Below is a small trained network, with its code and all its weights. Each question gives an input and a class and asks what happens when units are switched off, that is, made to give their printed mean instead of their output.

import numpy as np


def w(rows, s, z=0):
    codes = np.array(rows[::2]) - 128.0
    scale = np.full(codes.shape[1], s)
    scale[-1] = z or s
    return codes * scale


def f(y):
    return y / 2 * (1 + np.tanh(0.7978845608 * (y + 0.044715 * y**3)))


def log_softmax(a):
    a = a - a.max(-1, keepdims=True)
    return a - np.log(np.exp(a).sum(-1, keepdims=True))


def net(x, mask):
    res = np.array(x, float).reshape(1, 6) / 4 @ E
    y = f(res @ A[0][:, :-1].T + A[0][:, -1])
    res = res + np.where(mask, y, B[0][:, -1]) @ B[0][:, :-1]
    return log_softmax(res[-1] @ U[:, :-1].T + U[:, -1])


A, B = {}, {}
E = w([
[169,191,207,137],'x0',
[74,124,195,43],'x1',
[253,99,87,74],'x2',
[134,168,103,194],'x3',
[162,38,183,132],'x4',
[176,229,126,95],'x5',
],0.012)
A[0] = w([
[164,46,254,67,254],'neuron 1',
[145,69,152,2,130],'neuron 2',
[199,187,151,101,45],'neuron 3',
[32,186,182,175,124],'neuron 4',
[81,54,32,191,146],'neuron 5',
[197,152,158,213,151],'neuron 6',
],0.009,0.007)
B[0] = w([
[198,183,235,130,253],'neuron 1',
[192,131,102,182,196],'neuron 2',
[95,89,98,243,152],'neuron 3',
[16,178,129,132,196],'neuron 4',
[161,31,236,103,190],'neuron 5',
[163,113,52,254,174],'neuron 6',
],0.01,0.016)
U = w([
[36,208,184,73,150],'0',
[160,206,41,174,131],'1',
[119,141,120,108,10],'2',
[40,37,127,170,148],'3',
[243,142,162,155,214],'4',
[149,130,26,7,141],'5',
[143,92,187,126,33],'6',
],0.013,0.011)

Each question gives the input, the list of numbers given to net, and the class t.
The units are the neurons (one row each of A and B). Each row of codes is followed by its name. A weight is (code - 128) times the scale printed after its matrix; where a second scale follows, it is the last column's (A, B and U).
mask holds one flag per neuron, in row order. A switched-off neuron (its flag False) gives its mean, the last column of its row in B, instead of its output. The means were averaged over made-up inputs and are rounded, as every weight is.
A unit's drop is (log p(t) with every unit on - log p(t) with that unit switched off) / (log p(t) with every unit on - log p(t) with every unit switched off).
The circuit of an input: a set's keep is (log p(t) with only the set's units on - log p(t) with every unit switched off) / (log p(t) with every unit on - log p(t) with every unit switched off). Starting from all 6 units, units are removed one at a time, each time the one whose removal leaves the highest keep (on an exact tie, the one counted first), for as long as the keep stays at least 0.8.
circuit, biggest first: the units of the circuit, biggest drop first
most important unit: the unit with the biggest drop
k most important neurons: the k neurons with the biggest drops, biggest first
drop when u is switched off: that unit's drop, to one decimal
input [-5,8,5,-1,-2,-6], class 4: most important unit	neuron 2
input [4,-7,6,1,4,3], class 1: 4 most important neurons	neuron 5; neuron 6; neuron 1; neuron 3
input [-8,-4,-1,-2,-1,4], class 3: 2 most important neurons	neuron 1; neuron 5
input [-1,6,-6,7,7,-8], class 0: 3 most important neurons	neuron 4; neuron 1; neuron 6
input [1,-6,-8,1,8,6], class 1: 2 most important neurons	neuron 6; neuron 5
input [-6,-4,-4,-6,4,-1], class 6: circuit, biggest first	neuron 5; neuron 6
input [-6,-5,-7,-2,-3,5], class 0: 4 most important neurons	neuron 6; neuron 4; neuron 3; neuron 2
input [-5,7,6,8,-7,1], class 5: circuit, biggest first	neuron 1; neuron 6
input [-4,1,1,5,-8,2], class 0: 3 most important neurons	neuron 6; neuron 2; neuron 3
input [-3,5,-8,-6,-3,-7], class 0: 2 most important neurons	neuron 4; neuron 6
input [-8,-3,6,-4,-6,1], class 5: 3 most important neurons	neuron 1; neuron 6; neuron 3
input [-5,-5,-6,-5,-1,7], class 0: 3 most important neurons	neuron 6; neuron 2; neuron 3
input [-8,-3,1,5,-7,5], class 4: 2 most important neurons	neuron 5; neuron 4
input [2,1,8,8,-8,-2], class 1: circuit, biggest first	neuron 1
input [-7,3,8,0,-3,7], class 5: 3 most important neurons	neuron 1; neuron 6; neuron 4
input [5,-8,-3,-5,-7,-2], class 1: 3 most important neurons	neuron 1; neuron 6; neuron 5
input [4,-7,-1,-7,-8,-2], class 1: drop when neuron 5 is switched off	0.2
input [1,-5,-7,-7,3,-2], class 0: drop when neuron 6 is switched off	0.3
input [-8,-5,0,-5,-2,3], class 3: drop when neuron 6 is switched off	-0.1
input [3,-2,-5,1,1,-1], class 0: circuit, biggest first	neuron 4
